Below is a small trained network, with its code and all its weights. Each question gives an input and a class and asks what happens when units are switched off, that is, made to give their printed mean instead of their output.

import numpy as np


def w(rows, s, z=0):
    codes = np.array(rows[::2]) - 128.0
    scale = np.full(codes.shape[1], s)
    scale[-1] = z or s
    return codes * scale


def norm(h):
    return h / np.sqrt((h * h).mean(-1, keepdims=True) + 1e-5)


def f(y):
    return y / 2 * (1 + np.tanh(0.7978845608 * (y + 0.044715 * y**3)))


def log_softmax(a):
    a = a - a.max(-1, keepdims=True)
    return a - np.log(np.exp(a).sum(-1, keepdims=True))


def net(x, mask):
    res = np.array(x, float).reshape(1, 4) / 4 @ E
    u = 0
    for l in range(2):
        y = f(norm(res) @ A[l][:, :-1].T + A[l][:, -1])
        res = res + np.where(mask[u : u + 6], y, B[l][:, -1]) @ B[l][:, :-1]
        u += 6
    return log_softmax(norm(res)[-1] @ U[:, :-1].T + U[:, -1])


A, B = {}, {}
E = w([
[60,217,53,73,107,197,122,99,193],'x0',
[168,100,139,90,193,197,246,9,90],'x1',
[41,153,150,179,236,136,54,11,36],'x2',
[124,96,141,1,177,115,60,28,137],'x3',
],0.0072)
A[0] = w([
[186,180,237,207,2,178,207,55,155,254],'L0N0',
[161,68,173,190,111,49,210,235,1,64],'L0N1',
[158,70,146,181,109,65,72,143,95,176],'L0N2',
[160,114,150,68,20,194,167,149,196,5],'L0N3',
[113,126,200,128,226,170,179,62,112,109],'L0N4',
[90,178,253,159,32,35,26,207,151,132],'L0N5',
],0.0063,0.0015)
B[0] = w([
[67,74,59,169,173,70,147,211,165,202],'L0N0',
[178,140,87,231,161,205,82,178,57,252],'L0N1',
[121,79,178,188,247,104,147,102,224,202],'L0N2',
[129,232,177,108,72,83,91,97,111,202],'L0N3',
[105,101,155,41,117,93,153,167,2,253],'L0N4',
[87,47,140,104,136,193,168,107,198,254],'L0N5',
],0.0085,0.0051)
A[1] = w([
[208,68,96,115,91,73,175,129,114,165],'L1N0',
[169,181,48,34,1,88,155,97,167,1],'L1N1',
[119,247,129,95,106,187,109,196,208,234],'L1N2',
[193,121,157,217,171,178,150,164,80,111],'L1N3',
[110,163,107,35,73,115,134,146,222,65],'L1N4',
[69,131,40,113,146,163,217,147,117,64],'L1N5',
],0.0083,0.0055)
B[1] = w([
[102,151,120,172,177,122,97,127,107,168],'L1N0',
[203,180,198,119,155,9,112,120,140,202],'L1N1',
[153,123,116,114,70,134,130,102,132,254],'L1N2',
[178,128,161,175,133,104,152,177,138,228],'L1N3',
[194,169,156,103,172,176,127,137,105,206],'L1N4',
[105,174,98,108,132,77,144,124,157,169],'L1N5',
],0.016,0.0066)
U = w([
[63,110,127,72,173,142,122,83,13,222],'0',
[146,103,122,89,98,229,101,138,197,57],'1',
[80,218,52,111,75,162,113,69,161,3],'2',
[60,184,57,142,174,68,214,156,106,46],'3',
[192,76,157,248,203,120,146,194,109,176],'4',
[214,216,154,81,121,90,133,125,151,219],'5',
[127,122,67,185,33,144,192,189,177,126],'6',
[61,55,154,143,183,103,68,94,222,105],'7',
],0.016,0.0034)

Each question gives the input, the list of numbers given to net, and the class t.
The units are the neurons (one row each of A and B). Each row of codes is followed by its name. A weight is (code - 128) times the scale printed after its matrix; where a second scale follows, it is the last column's (A, B and U).
mask holds one flag per neuron, layer by layer. A switched-off neuron (its flag False) gives its mean, the last column of its row in B, instead of its output. The means were averaged over made-up inputs and are rounded, as every weight is.
A unit's drop is (log p(t) with every unit on - log p(t) with that unit switched off) / (log p(t) with every unit on - log p(t) with every unit switched off).
The circuit of an input: a set's keep is (log p(t) with only the set's units on - log p(t) with every unit switched off) / (log p(t) with every unit on - log p(t) with every unit switched off). Starting from all 12 units, units are removed one at a time, each time the one whose removal leaves the highest keep (on an exact tie, the one counted first), for as long as the keep stays at least 0.8.
circuit, biggest first: the units of the circuit, biggest drop first
most important unit: the unit with the biggest drop
k most important neurons: the k neurons with the biggest drops, biggest first
k most important neurons of layer l: the k neurons of layer l with the biggest drops, biggest first
drop of u: that unit's drop, to one decimal
input [1,-1,5,-3], class 0: 2 most important neurons => (L0N1, L1N3)
input [-3,-2,-3,5], class 7: most important unit => L0N2
input [2,8,-5,-3], class 3: circuit, biggest first => (L0N0, L1N5)
input [0,5,1,-3], class 3: circuit, biggest first => (L1N5, L0N0)
input [7,-3,-1,-4], class 5: 2 most important neurons => (L0N1, L1N1)
input [2,0,2,-2], class 2: circuit, biggest first => (L0N1, L1N3, L1N1)
input [4,-5,-7,-5], class 5: circuit, biggest first => (L0N3, L1N1)
input [2,-6,4,-1], class 7: 2 most important neurons => (L0N5, L0N3)
input [6,-6,-5,-6], class 5: 3 most important neurons of layer 0 => (L0N1, L0N3, L0N2)
input [3,8,2,-1], class 3: 2 most important neurons of layer 0 => (L0N0, L0N3)
input [-7,-7,-6,7], class 7: circuit, biggest first => (L0N5, L1N3)
input [-1,-4,-4,1], class 1: 2 most important neurons => (L0N5, L1N1)
input [5,-4,7,-7], class 2: 2 most important neurons => (L0N1, L1N3)
input [3,6,3,-1], class 0: circuit, biggest first => (L0N4)
input [-7,-3,6,7], class 7: circuit, biggest first => (L0N2, L0N1)
input [8,2,-1,-6], class 5: 2 most important neurons of layer 1 => (L1N1, L1N4)
input [2,7,-2,2], class 3: 2 most important neurons => (L1N5, L0N0)
input [8,-8,0,-5], class 1: 2 most important neurons => (L0N5, L1N4)
input [-3,-6,1,2], class 7: drop of L0N5 => 0.4
input [1,-6,2,-5], class 6: most important unit => L0N5
input [7,6,0,-6], class 3: drop of L0N0 => 1.3
